Each row is shifted at random along 5 fixed directions that mean nothing.
Known rows, with every way that one mark hangs from another:
z_637[z_428[z_575[z_653 z_735[z_859]] z_974[z_365 z_919]]]: [-186   -7 -101   59  111   86 -357    7 -106 -333  -65  -97  -77  136
 -269  -20  -75 -147  186   40  292 -221  -40 -247   -4  132   -6 -138
  266  -11   56  217   73  134   51  -55  -38 -156  -31 -210  322   74
 -172  176  120 -295 -144   52 -115 -162  190  357  338   79 -256  129
 -100   66   86]
z_919[z_735[z_974[z_871]]]: [  40  117  270   50   -3  237   18  -72  184  -20  -50  111   13 -169
  -61   87   17   17 -240  164   -4  -28 -241   58    9 -297 -149  122
  -78 -173  135  110   73 -105  -73 -179 -123 -130 -101  -78  -80  -25
   97  193  -72  -27   35 -184  -32 -210 -211   68  -79 -202  195   33
  164 -179   68]
z_653[z_92[z_871] z_365[z_637 z_735]]: [ 125    3 -220  -62  229   26 -174  149  179  172   68 -101 -125  -78
   16  254  203  212  226 -216   65  -55  152 -339   79  266 -276  164
  300  123   43 -167  101   -5   -2  -85   73  -47  -55 -204  -95  166
 -217  -75  -11 -344  -15   -5   12 -189   74 -236  261 -115  254  104
  118  204  -58]
z_653[z_428[z_974[z_365 z_501 z_919[z_735[z_859]]]] z_575]: [ 166  160  -83  -33  -15  105 -282  -76   35   39  -62  -52  -57  -51
  148   64  278   37 -140   98  164 -180 -194   42   77  -47  -45   64
   42  133  -47  386  -41   75  118   20   66  134 -265 -217 -119   29
 -303  408  109 -205  174  -12  -13 -135   74  152  321  -13  119 -169
   95 -129  189]
z_365[z_92[z_653[z_575] z_871] z_637 z_859[z_735]]: [  87   47   36 -232  -53 -172  616  -67   61  386 -175  289    6 -150
  269  -97  328  282 -123  -67 -358   31   58  466   43  266 -181   96
 -193  114  -52 -447 -303 -206  -92  219 -144  206  135   52 -357   66
   88 -309  -52  614  197 -218  -31  337 -181 -638 -519   24  246 -558
   33  241    4]
z_501[z_575[z_653] z_871]: [ 100  -35   74  431 -332  -61  155 -301 -163  -27 -125  -27  157   -1
 -128  -29  -31  -50 -214  146   91  195  -99  137  -89 -313   87   65
  -78 -185   65  -43 -152  -63   38 -183  203  -92  147  307 -171 -321
  255   93 -179   32   21 -160  166  295  195 -228  -31 -106  113  118
  -69 -456  115]
z_919[z_428[z_974[z_365[z_92 z_637]]] z_735 z_859]: [  86 -224  131  140   -4 -136 -253  -54  122 -577 -324   46  136   22
 -425  -45  172 -433 -144  415   47 -194  -72 -317   -9 -172 -248 -116
 -213 -300  540  -28  -66   28 -104 -326   57 -415  -92   57  357  144
  126  245 -441  -16  -31  103 -324  -15 -378  328 -255   34  -13  423
   29   87    4]
z_575[z_653[z_92[z_871] z_365 z_428] z_735]: [ 138  154  -76  -89 -176   -1  110  -79  -32  309 -126  170 -268 -199
   -3  -25  -49  238 -155 -290 -142  -75  -19  100  151  232  105  -70
  -80  225  -60 -134   29   19 -189   96 -177   80  120 -106 -342   28
   63 -325  403   44  -59 -121  121   11   10 -174 -207  -70  111 -583
  -94  283  194]
z_575[z_653[z_92[z_871[z_859]]] z_735[z_365 z_974[z_428]]]: [  98  110  -66  129   45  148 -103   31   40   20 -130   89 -286  -55
 -225   92  -84   -4 -103 -186  173  -71   12  -67   81   75  -39  -47
  183  103 -184    0   98  132  -64 -105  -16 -158  230  -20   90  -82
 -124   -5  263 -249 -171  -16   55 -314   76   63   27 -167 -102 -150
   14  117  158]
z_575[z_653[z_365 z_428]]: [  95   23  -12  211 -130   -9 -273  -19 -124   23  119 -112  -47   10
 -109    9   30  -47  -54  -85  263 -204  -19 -308   38   20   31  -57
  -26   -9   10   37  156  -19    4 -100  -11  -36  -24  -25  -51  -31
  -50    2  -14 -188 -149  102  237 -104  -26  115  -18 -146  -53  125
  -52   27  -37]
z_859[z_637[z_428] z_735[z_365[z_92[z_653]]]]: [  86   16  243  308 -120  -46   91  -41   80 -113  101 -155  340  134
  -10 -101 -170 -177 -112  297  101  255    0   84 -252 -228 -153  -32
  -85 -309  -50  -65  -37 -237  -41   11  -91   90  143   58   14 -317
   14  -41 -286  275    5   76   97  117 -469  175 -139    0  -92  300
  238  -13 -210]
z_637[z_428[z_575[z_653[z_92 z_365] z_735[z_974[z_919]]]]]: [ -89 -229  -58   92 -121   46 -173  113 -158 -245   87  -36  145  145
 -273 -173 -199 -123 -108   24  179 -226  -34 -206   78  103   99 -191
   12 -106  196  -47   87   53  -81 -100 -115 -174  -52 -163  237   23
  -36  204  -25 -118 -226   73    7   -5 -161  277 -161 -248 -246  127
   68  154 -202]
z_653[z_365[z_735[z_859 z_974]] z_428 z_575]: [  78 -148 -277  180 -212 -260 -158  112  -99   68  -75   11  145   83
 -128   75    8   54 -102   79   72  102 -176 -268  186   43  -17 -121
   63  184  267   15  -40  202  176 -119  -67 -287 -114   -8  175   48
 -282  360 -124 -222   89  -30   97  -35  -86  -65   28 -311  115  -63
  244   46  206]
z_637[z_428[z_974[z_365[z_859]]]]: [-373  226 -165 -104  121 -184  -77  113 -135  -24 -199 -224 -315    2
   68  149  -86  239  443  -57   70  307  -96 -106  -35  148  218    7
  292  248  -30   86   -1  234  405  240 -201   92  139 -161   13  140
 -132 -242  252 -100  108 -175 -191  -12  706  136  682  457 -157 -176
 -284   -4  284]
z_974[z_365[z_92] z_501[z_637 z_871] z_919[z_735 z_859]]: [ 207 -223 -112   -8  178  -63 -374  -11  201 -281  193 -113 -208  306
 -111  -30  173 -313  206   46  285  -58  365 -274  -97  -10 -147 -376
  126   50   -9  223   81  154  -54  -89  298   -6 -182  218  201  300
 -105  451  -34 -282 -212  376 -195  -70  167   72  237  236 -153  551
    3  -43  -99]
z_92[z_365 z_653 z_871]: [-202  134 -108 -173  114  -25    9  167  135  232  379 -246 -241   99
    6  -62 -155   85  409 -378   28 -160  171   71   45 -167   61   26
  212  233 -310 -131  183  -11  -44  198  -10  314   78  -19 -196  156
   51 -600  142  107   59  207   24 -241   56 -132   22   51 -271 -163
 -179  248 -188]
z_92[z_653[z_428 z_575] z_859[z_637] z_871]: [ 196  123 -287   99   52 -245 -181 -268  179   99  -78 -112 -115   66
 -271  -43  296   85  209  -31  -56  -94 -149   21  -11 -214 -191  106
  220  110 -168 -146  -13   71  275  -41  226  -30  268 -118   -4  -67
 -188 -403 -200   26  258  -35  117 -188  -26 -344  106  -94   24   30
 -164  193  366]
z_92[z_365[z_859[z_637]] z_653]: [-179   82 -256  -14  142 -356 -134  114  -45   62  136 -303 -257  233
  -99   12  -50  -50  484 -274  143   49  125 -274  -25   65   14  -81
  241  204 -215 -237  136   59  173  100   27   48  205   14  112  160
  -52 -544  -41   47   48  212   25 -155  179 -179  201  179 -292  160
 -200  271    8]
z_653[z_365[z_637 z_735[z_859]] z_428]: [  -1  -65 -176  -92  159 -112 -113  198   23  157   30  -15   -8   -9
  103  162   38  165  210 -148  -24   24   44 -340   72  299 -142  -94
   89  226  132    6   81   98   10  -30  -45  -90 -189  -84   -3  243
 -199  120  169 -246  -78   94   40 -117   30 -107  174  -43  186  -38
   83  199   58]
z_871[z_501[z_575 z_637[z_428]] z_859]: [ -32  -96 -138   25 -121 -235  109  -96 -280 -101 -136   11   39   50
   48   34 -202   87  -34  -29 -202  572  -68  -33  -74  -19  232  119
   31   56   93 -158  -99  290  228   30  104  -29  364  183  206 -173
  117 -324  -84  -72   60 -166   10  263  205 -299  -68   35   96    0
  -57 -294  287]
z_735[z_859 z_974[z_428[z_575[z_653]]]]: [-232 -145  -59 -177  131   96 -120  316  -47   13  102   38  -81   88
   79   38 -275  -66   42 -176   61  -99  -12  -80  130  163  227 -251
    2  137 -132  163  162  244  104   52  -84  -69 -130   17  296  129
  -86  379  247 -100 -155  177  -55 -304   51  276   36 -105 -311  -52
   52  139 -120]
z_501[z_428 z_575[z_653]]: [ -44 -172   36 -123    2  160   24  191  -67  188  371 -119  172  -43
  323 -151 -188   42   97 -405   38 -248  258   40  130  242  167  -19
 -179    9  -82   51  236 -188 -198   74   47  228 -280   54 -294   91
  125  210  263  -24 -220  245  162  100  137  148  -70   50 -142   39
 -106  -48 -625]
z_637[z_428[z_974[z_501[z_871] z_919[z_735[z_859]]]]]: [-232  137    8 -249  170  121   10   66   65    8  122 -181 -119    2
  162   40  -55  114  198 -131   38  -31    0   66  -33   72  190  -41
   92   48 -126  283   55   69  125  168 -139  357 -162 -152 -184  144
 -101  177  349  -91   28   73 -159  -84  325  334  413  330  -96 -190
 -144   10  -22]
z_365[z_653[z_92[z_871] z_428] z_735[z_859]]: [  70  157 -198   88  -56  -55  238  289  173  169  220  -55 -148  133
  130   22  140  169  327  -93  130   76  387  -37   42  100  106  -84
   31  124 -194  129 -106  -23  149   66 -161  119  150   34  -84  124
 -145  -44  247    6   92  -26   34    1  350  105  257  271  -85  -73
   33   81 -201]
z_637[z_428[z_575[z_653]]]: [-208  113   67  -88  -52   92  -19  -62 -193    8 -252  -11  -58 -198
   23  -32 -103  258  -71  -60 -112  134 -229   58   72  146   54  188
   67  103  123  -22   45   81  107   75 -174   -3   27 -348  -43    9
  135  -88  113    4  -14 -315   24   67  150  -34  -64  -70  122 -260
 -146  -40  177]
z_92[z_871[z_501 z_859]]: [ -42  -97   37  -40  -85 -147   60   -4  -39   19  -19  168  -44  -20
 -212  -35 -111   -6 -120   68 -249  178 -146   29    8 -279  151   23
   20  -97  187 -182  -87  208  103   15   49 -171  292  203  237 -168
  206 -444 -213  129   65 -182  101  141 -132 -300 -395 -146   48  -36
   79 -126  196]
z_501[z_575[z_653[z_92]] z_637[z_428] z_871]: [ 119 -314 -136  462 -254  -92 -113 -310 -201 -289 -118 -126  240  100
 -309  -92   19  -50  -97   35  132  169   34 -200  -22  -43  -92  -39
   88 -152  205 -227  -84  122   22 -306  367 -187  145  142   16 -185
  101  292 -370 -322 -223  -63   45  220  169 -345  -39 -248  153  442
  -75 -241   19]
z_428[z_974[z_501[z_637] z_871 z_919]]: [  92  -15  227  -27 -139  145   83 -305 -111  -33  -30  133   80  -44
   37  -60  201 -134 -345  390  -77 -164 -215  378 -108 -338   98   54
 -262 -173  -45  168 -239  -32  -18   88  120  273  -82   99 -131 -182
   10  126 -116  192   59  -98  -14   45 -183  -70 -182  -73  120  -87
  120 -199  105]
z_575[z_653[z_365[z_92[z_871] z_637]] z_735[z_859]]: [ 355   64  281  431 -195  337  140 -342   -2  163 -115  217  137 -103
 -220   77   76 -163 -628  214  225 -277 -141  147  -82 -211 -230   79
 -242 -281  -91   96 -146 -172 -303 -259  -30   61   56  158 -286 -413
  159  142  -95  -95 -132 -101  175   11 -604  -28 -498 -506  280 -211
  176  -78  188]
z_653[z_365[z_92] z_575[z_735[z_974[z_428 z_501]]]]: [ 111 -166 -126  117 -202 -122   26  246 -102   79  287  -48  183  175
   21  -41 -145 -106 -141   56  245 -124  106  -70   70   -2  234 -255
  -89    9   55  -44   -2  -10  -71    0  -83  -35 -161  111   87   23
 -172  270  -97  -17  -24  211   73  149 -163  212  -18 -235 -206   22
  179   58 -263]
z_871[z_501[z_575 z_637] z_859[z_735[z_365 z_974[z_428]]]]: [ -46 -143  -82 -293  257   27  -51  192    6  -13  231  -11   61   34
  301   79 -200   -7  122 -409 -204  245  227 -134   32  285   -7   58
  126  116 -111  -63  220  117  -66   70  141   13   22  112  217   50
 -118    5  112 -165  -80  246   14  -99   11 -112   39  110   -7  123
   94  -30 -124]
z_859[z_637[z_428[z_974[z_871[z_501]]]] z_735]: [ -62   16  192  -30  -15 -118   81 -162    2  -94  -43   30  201   21
  -24  -90  -97  -52   16  243 -228  255  -95   81 -181  -85  -66  -45
  -47 -265  113 -220  -71 -151  -29  108  -57  -35  110  -13  129 -173
   26 -287 -195  314   53  -65   28  166 -305   10 -103  176   71  174
  144   40   11]
z_428[z_575[z_653] z_974[z_365]]: [-162  -91  121   41  -33  156 -403 -115 -188 -283 -233  100   29 -138
 -199  -39  139 -213 -186  196   61 -338 -223 -172  121   83 -145  151
   44  -82  200   62   15   18 -105 -109  121 -358 -173 -202  350  -31
  -12  106 -309  -68  -58  -79  -17 -109 -175   20 -134 -266  -34  172
   -1  -23  137]
z_637[z_428[z_575[z_735]]]: [-202  -27  113 -197  186  249 -206   49  -44  -51 -182   43   70 -244
 -106  -47  -99  165  -80 -123 -151 -107 -215 -145  158  245 -147  163
  156  -19  302  -29  168   79  -82  -49 -109 -223 -163 -494  115  105
   95  119    8 -189 -166 -226   33  -38 -106  -33 -121 -243  248  -40
  -10   81   54]
z_871[z_501[z_428 z_575[z_653]] z_859[z_637 z_735]]: [ 198    9   48  144   48  -58  -82 -251  -31  -64  -12   73  150   38
   49   32   -6 -103 -101  -53  -33  266   46  -85 -133   -6 -163  212
   53 -193  -18  -23  -20  -70  -31  -87  262  -73  193  143  124 -307
   47 -171 -139 -118   35  -21  210   99 -171 -103 -137   84  225  243
  113 -278   29]
z_92[z_653 z_859 z_871[z_501[z_575 z_637[z_428]]]]: [   1  -50 -110 -354  416  208 -163  -38  255  137  320 -153  -76  -63
  -15  -58  206   98  298 -570 -186 -406  173  -66  149  169 -235  267
  258  121 -286 -149  290    0  -47   37  255  252   -6 -215 -106  159
 -145 -282    3 -181  -32  239   88 -337  -47 -276  -24  -83   54   69
 -228  300  -79]
z_428[z_575[z_653[z_92[z_859[z_637]]] z_735]]: [  51  299   42 -355  -17  245  311    0  -13  350    2   64 -161 -227
  455   -3  -75  247 -143 -301 -224 -102   28  446   34  295  195  126
 -191  144 -377   86   78 -267 -200  233 -193  366  -48 -235 -481   31
  196 -280  516  316  141  -86   -8  109   64   46   -3  116  -29 -623
 -206  151  -44]
z_637[z_428[z_575 z_974]]: [-188 -135  391 -138  118  556 -265  -93  -28 -123 -186   74  391 -363
  -57 -101  164   -5 -525  115 -138 -492 -394  -24  168   97 -333  407
  -75 -280  349   82   48  -73 -216 -140   -7  -45 -426 -585  -42  -82
   72  457 -332 -157 -138 -206   21 -127 -639   56 -463 -569  421  -21
  154   39 -115]
z_859[z_637 z_735[z_974]]: [  71  247  166   14  258  223 -142  -71  282  130   71  -94  105  -96
  185  175   -4   15   47   47   48   80  -64  -60 -140  -65 -305  216
  116 -233 -211   80  220 -308  -17  -25  -18   -7 -115 -124 -140 -153
  -74   69  -48  -75   47   25  124 -207 -211  152  328   73  161  318
  185  -70 -113]
z_575[z_735[z_365[z_92 z_637] z_859 z_974[z_428]]]: [ -36  110   18    6  142  107  214  281   68  134  -27   66 -101    5
  144  189 -295   24    2  -27  140  138   36  128  -50   42  135 -167
   39  126 -247  212    2  107    4   52 -175   49   49  134   25  -20
  -83  235  397  -85  -99   65  -85 -154  134  234  244    1 -187 -250
   82   18   25]
z_653[z_365[z_92[z_871[z_501]] z_637] z_575]: [ 226   84 -155  211  -90  -91  -27   29  -22  116  115 -115  100   27
   96  203  178  108  -21  102  295   -3   38  -96  -68  -69  -70  158
  171   39   11  -64  -89  -81  123  -87   58   85  -33  -15  -91  -89
 -198   48 -252 -198  162  -25  107  113   20  -72  199 -203  112   43
  102 -161  -46]
z_92[z_653 z_871[z_859[z_637]]]: [-113   66  -85 -103  -91 -196  270    1   80  148  149  -21 -122  120
   -3 -156 -196   72  185 -114 -255  132   -3  283 -106 -210  214  -71
  -84   84 -222 -244  -22   53   94  177  -73  226  343  182  -98  -66
  172 -685   34  425  200   42   50   51  -66 -247 -235   87 -221 -231
 -138  112   43]
z_637[z_428[z_974[z_365[z_653] z_501 z_871]]]: [-166  -31  211  111 -295   66  270    1 -213  -85  123  -59   93  163
   74 -180  -65  -46 -148  387   65   50  -62  371 -150 -329  333 -110
 -289  -64  -49  100 -286   12   76  220 -160  400    0   95 -133 -177
    9  -63  -32  334   75  -58 -121  226  -33  294  -83   93 -209 -191
   25 -142  -72]
z_428[z_575[z_653[z_365] z_735[z_974[z_919]]]]: [  -7  101 -189  284 -465 -343  244  -67 -308  -77  -78   81  -84  204
 -108  -39 -345  -71  -73  267  139  253 -136  226  -94 -221  445 -213
 -120   51  -75   75 -145  -10   76   64 -203 -165  274  309   99 -163
  146 -238  212  269  161 -115    2  260  300  163   93   97 -453 -260
  -67 -168  217]
z_919[z_428[z_575] z_859[z_735] z_974[z_501]]: [ 116   36  180 -257  -98  -31   68 -187   87 -204 -307  150   95 -136
   59  -92  193 -123 -377  234 -322   10 -224  267   60 -128    2  116
 -376 -130  171  129  -96 -125  -46   73 -104   54 -227  -46  -88   29
  225  150 -119  375  297    5 -227  155 -284  363 -336  301  189 -199
  -20   40   80]
z_974[z_871[z_501[z_575]] z_919[z_735 z_859]]: [ 386   16  154  147  -91   46  -19 -326   75 -245  -50  128   46  111
 -212  -24  203 -256 -249  321   89  -55 -100  157 -212 -448 -130   -7
  -73 -263  157  118 -151  -87   -4 -208  125   23  151  119   89 -139
   58  132 -103   12   66  -93   24  -50 -162    7 -192   20  164  174
  165 -321  101]
z_365[z_92[z_653 z_859] z_637 z_735]: [  88  -83  -19  157 -141 -327  539   -7  -74   79 -186  117   83   67
  -67  -68  134   50   55  283  -75  249  131  126  -62   -6   31  -17
 -188  -46    9 -332 -310  -88   59   24  -13 -128  355  283   90   53
   40 -372 -148  422   42 -146  -44  292   13 -337 -218  -27  -14   23
  -21   78   46]
z_428[z_575[z_735] z_974]: [-138   51  100 -121  113  192 -179   -8  -35 -139 -136  126  116 -227
  -86   15   40  -91 -141  111  -70 -343 -247  -46  109   78  -54  200
   58 -201  186  149   27 -101 -181  -69    8 -319 -213 -285  175    8
   51  113 -120  -49   33 -127  -32  -38 -108   98   40 -146   65   12
    5   -6   41]
z_501[z_575 z_637[z_428[z_974]]]: [-254 -358 -154 -179  -68 -130   40  115 -236  -75   78 -139  240   -7
  119 -151 -283   82  221 -150 -265  169   79  -77   89  244  226 -104
  -85   56  186 -289  122  118    3   89   13  -25  -76   46   87  142
   76   25  -35   23 -187  119 -103  239  197 -186    7    9 -125  168
 -138   59 -197]

Rows:
[ -36  -26  -79  -22  181   73 -159  150   73   27 -178  159 -153  -78
 -158   76   28   49   46  -49   50 -107  -16 -280  147  237 -146  -48
  130   97  101  -93   94  117  -49 -105  -59 -383  -39 -110  184  126
 -129  108   70 -257 -195  -62   11 -163   55  -74  120 -152   52   86
  102  138  108] => z_575[z_735[z_974[z_365[z_637 z_653[z_92 z_428] z_859]]]]
[  15  -26  -83  -53    8   39  207 -287  -16  220 -132   95   29 -216
  240   -8  -91  302   62 -439 -252  144  146  239   88  316 -105   54
   20  203  -53  -16   34  -27 -260  -18  265  118 -113  133 -540   60
  272  203  350 -229 -148 -101   57  233  438 -479   60  118  359 -271
 -272 -179   -6] => z_501[z_428 z_575[z_653 z_735] z_637 z_871]
[  40   75   -9   38  176   35 -128  187  158 -496  105  -32  -83  142
  -65  128  -12 -147  226  122  246  -38  102 -139  -56 -160 -151 -105
  166   82   55  277   95  -45  -26 -202   26 -177 -214  -88  302  219
 -158  370   77 -164   68  189 -235 -243  144  512  377  177 -237  275
   42 -102  -99] => z_919[z_428[z_575] z_735[z_365[z_637] z_974[z_501 z_871]]]
[-249  -67 -163  -43 -196 -383  146  122 -229 -204  -77  109   30  132
 -124  -74 -343 -182  133  264 -140  142 -135   86  -35  -36  480 -296
  -84  -86  117   14 -160   82   58  128 -143 -326  134  193  436  -19
  117 -241    1  366  157   -8 -174  273  184  169  111  207 -473  -71
  -78   52  144] => z_428[z_575[z_735[z_859[z_637]]] z_974]
[-103 -435 -259  -29 -314 -438  459  -70 -238   53   57  164  135  173
   67 -268 -447   51  113 -321 -394  343  303  251   36  227  385 -493
 -284  160  111 -279 -111  162 -236   68  179  -36  139  629 -158   71
  393  -73  248  213 -183  129  -68  563  315 -461 -318  199 -166 -221
 -244  -24 -126] => z_501[z_428 z_575[z_653 z_735] z_637 z_871[z_859]]
[ -39  -47  -51   20 -175  -65  141  237  -41  114  269  -47  101   44
   21 -144  -74   -1   95  -34   18 -124  230  -49   83   79  237 -107
 -191  -54   65 -193   90 -105  -28  -10 -176 -112   -6   86   97   47
   40  -72  -99  169  -42   84  182  248   17   52 -106  -33 -214  151
   34    2 -299] => z_365[z_653[z_575[z_735]]]
[  42  -21   72  147  117   18 -114   73   98 -278   -7   21   -6   33
 -123  141  -28  -90   56  150  151  128  -57 -157  -64 -197 -212  -23
  165  -22  146   23   67   44  -16 -246   78 -305  -14   37  347   37
 -159  260  -59 -209  -56   39  -79 -278   33   98  166  -99  -23  321
  184 -194   46] => z_919[z_735[z_365[z_637] z_974[z_428 z_871[z_501[z_575]]]]]
[ 197  147   60  239  226  303 -133 -228  258  265   46 -128  -52    0
 -223  246  351  -47 -131  136  226 -201  -94   70  -16 -573 -444  390
  264 -110 -269  295  -48 -102   16 -135  271   94  -41   14 -278 -205
  -78  -37 -146 -304  126  -99  -48 -381 -257 -115  153 -301  276   24
   96  -41  248] => z_92[z_365[z_735[z_974[z_501]]] z_859 z_871]
[  21  209  160   -3  -94   45  143  -21 -123    9   26   90 -240  100
  260   53  -46   90   16  149   70  237   -8  396 -169 -258  160  -37
   29  239 -176  237 -215   55   94  248   40  352  116   81 -125  -95
   38 -275  208  151  178 -221  -16   78  285   17  164  247  -25 -291
    8 -346  108] => z_974[z_365 z_871[z_501[z_428[z_575]]]]
[-120  149   -5 -162  243  104 -132  300  155    0  111   43 -145 -131
  162    2  322  162  410 -206  159 -295  413 -338   83  396  -48   50
  198  147   45   37   48   -2   90   27  -94  -26  -97 -372  140  358
 -221  107    0 -173 -156   -2   79 -203  242   64  202  156   45  154
 -167  204 -349] => z_365[z_92 z_653[z_428[z_974[z_871[z_859]]]]]
[  58   64  -24 -130  442  184 -427  146  430 -133  117 -189  -57  -41
  -81  178   97 -140  230 -127  126 -199   44 -491  -38   68 -328   60
  179 -204   33   83  403 -154  -11 -281  -37 -213 -255 -219  129  247
  -93  315  -88 -366  -60  285 -133 -444 -100  401  325   74   -2  555
  -27  127 -187] => z_919[z_735[z_974] z_859[z_637]]
[  83 -250  -34   43 -108 -110 -225  223   62 -256  223 -123   33  259
 -154 -144  216 -368    3  254  263 -198  200 -285   10 -125  193 -253
 -195 -160   72   10    9    9  115  -45  -36  -60 -180  207  345  117
 -121  251 -428   75  -20  416 -137   48  -90  509  -67  124 -334  528
    7   58 -315] => z_919[z_859 z_974[z_365[z_92 z_653[z_575]] z_501]]
[  48 -125  177 -204   55  107   -4   93   25 -221   86  -24   97   43
   -7 -116  129 -293 -141  134  -70 -384   48   93  -27 -141  149 -104
 -345 -187   85  118  -62  -74  -57   43   14  258 -226   13  -55   98
   94  175 -104  211   32  239 -173   36 -243  473 -229  194 -107   38
  -77  117 -287] => z_919[z_428[z_974[z_501 z_871]] z_859]
[-108 -418  -82   17  -20    6  -85 -197  -92 -110   -7   56  220   19
   70 -115    7  -74   -7 -260 -146 -109  199  -17   73  263 -130 -102
  -74   70  110  -30  -31  122 -244 -119  441   18 -218  268 -161   41
  124  394  -91 -247 -227  175  -83  118   46 -368 -167  -54  128   94
 -151  -77 -170] => z_501[z_428[z_974[z_365]] z_575[z_653] z_637 z_871[z_859]]
[ -85   29   70 -109  185  178  100   94   69  201  203 -162   39   -1
   97  -24   40   34  121 -216   24 -221  146  -29   47   61 -258  197
    5   77 -203 -201  130 -198 -262    5   59  207 -109  -86 -202  157
   -7 -288   23   34  -70  193   47 -190 -287 -182 -168 -197   67   10
   26  195 -253] => z_92[z_365[z_637 z_735] z_653]
[  -9 -263   29  282 -342 -450  146   66 -141 -204 -121  263   96  132
 -423 -143 -174 -178 -147  408  -27  353  -49  -94   -6 -353  265 -203
  -21 -227  390 -291 -281  231  175  -26  -15 -498  455  385  582 -181
  175 -288 -501  283  -39 -228   58  299 -146 -220 -500 -187 -168  243
  186 -105   61] => z_365[z_92[z_871[z_501 z_859[z_735[z_974]]]]]
[  37   61   88 -195  194   73  -56  -22  -55  170   35  114 -419   74
  211   51  239  115  110  -67    5   67   67  228  -22   21  -45 -101
   74  365 -169  226 -139  161   98  279  130  320 -140  -12 -151  111
  -93    7  210   33   37 -114  -41  -21  307 -187  132  275  162 -218
   -2 -119  197] => z_974[z_365[z_859] z_501[z_428] z_871]
[  71  153  -90  -15 -199 -128    6 -115 -160  156 -241    5 -268 -162
   27   11  146  157 -103  -95  -31    6 -105   38  107  135  265   56
 -119  128 -117  -27  -58   85  183  127  -59   93  227  -82 -188  -23
  -26 -282  178  118   44 -168   35  -31  253  -67   24   64  -51 -324
 -210  154  235] => z_575[z_653[z_92[z_859] z_428[z_974]]]
[ -93   65  121    7   71  103    5  262  170  103  266  -89   73  -21
  147   72 -162  -36   83  -81   69   58  132  -49   34    4  -34   65
   10  -54 -117   86  230 -157  -29   54 -199  -57  -84   76    9  -39
 -101  169   10   58  -42  144  103 -167  -58  209  132   75 -186  171
  217   -3 -255] => z_859[z_735[z_365[z_653] z_974]]
[  23   18  155  -56  -62   25   77 -138  -10  124 -299  -36  108 -159
   59  -15  -24   43 -294  190 -268  207 -279  165 -121 -100    1  163
 -258 -143   96 -117  -51  -24  118   33 -134  156   53  -79 -208 -161
  264  -98 -138  209   80 -164  -26  141 -277  -33 -315  -66  216 -118
  -31   -6  131] => z_919[z_859[z_637[z_428]]]
[-101   77  -61   15   49 -144   58   36  -26   26 -126   23  -92   30
 -173   75 -324  -32  143   55  -55  231 -112  -60  -70  -11  223 -218
   49  -76    8   15   13  139  101   32 -165 -181  205  103  193  -72
   85 -195  154   11  -29  -55  -27   80  134   94  209  141 -123  -24
  -44   43  272] => z_575[z_735[z_859[z_637[z_428[z_974]]]]]
[ 124 -110  153  201  -62   -4  207  -75   48  -90   -6  206  307   94
 -101 -167  600 -177 -176  350  -43 -309  125  -86  -38   51 -410    0
 -230 -287  152 -155 -329 -294 -128 -187   53 -124  -57   37  116  -61
 -120  126 -401  186   35  -45  140  181 -463 -136 -429  -87  280  250
  234   77 -184] => z_365[z_653[z_428[z_974[z_871[z_501]]]] z_735 z_859[z_637]]
[ -79  191  156 -422  616  380 -302  -10  390  252  -61   -8  -62 -384
  335  260   62  216  186 -410 -282  127   18 -145   72  410 -571  387
  388  156 -177    6  420 -140 -101   25   76  -43 -385 -407  -70  100
 -212  302  120 -274  -75   88  131 -426 -126 -181  303   23  445  169
  137  106   62] => z_859[z_637 z_735[z_365 z_974[z_501[z_575 z_871]]]]
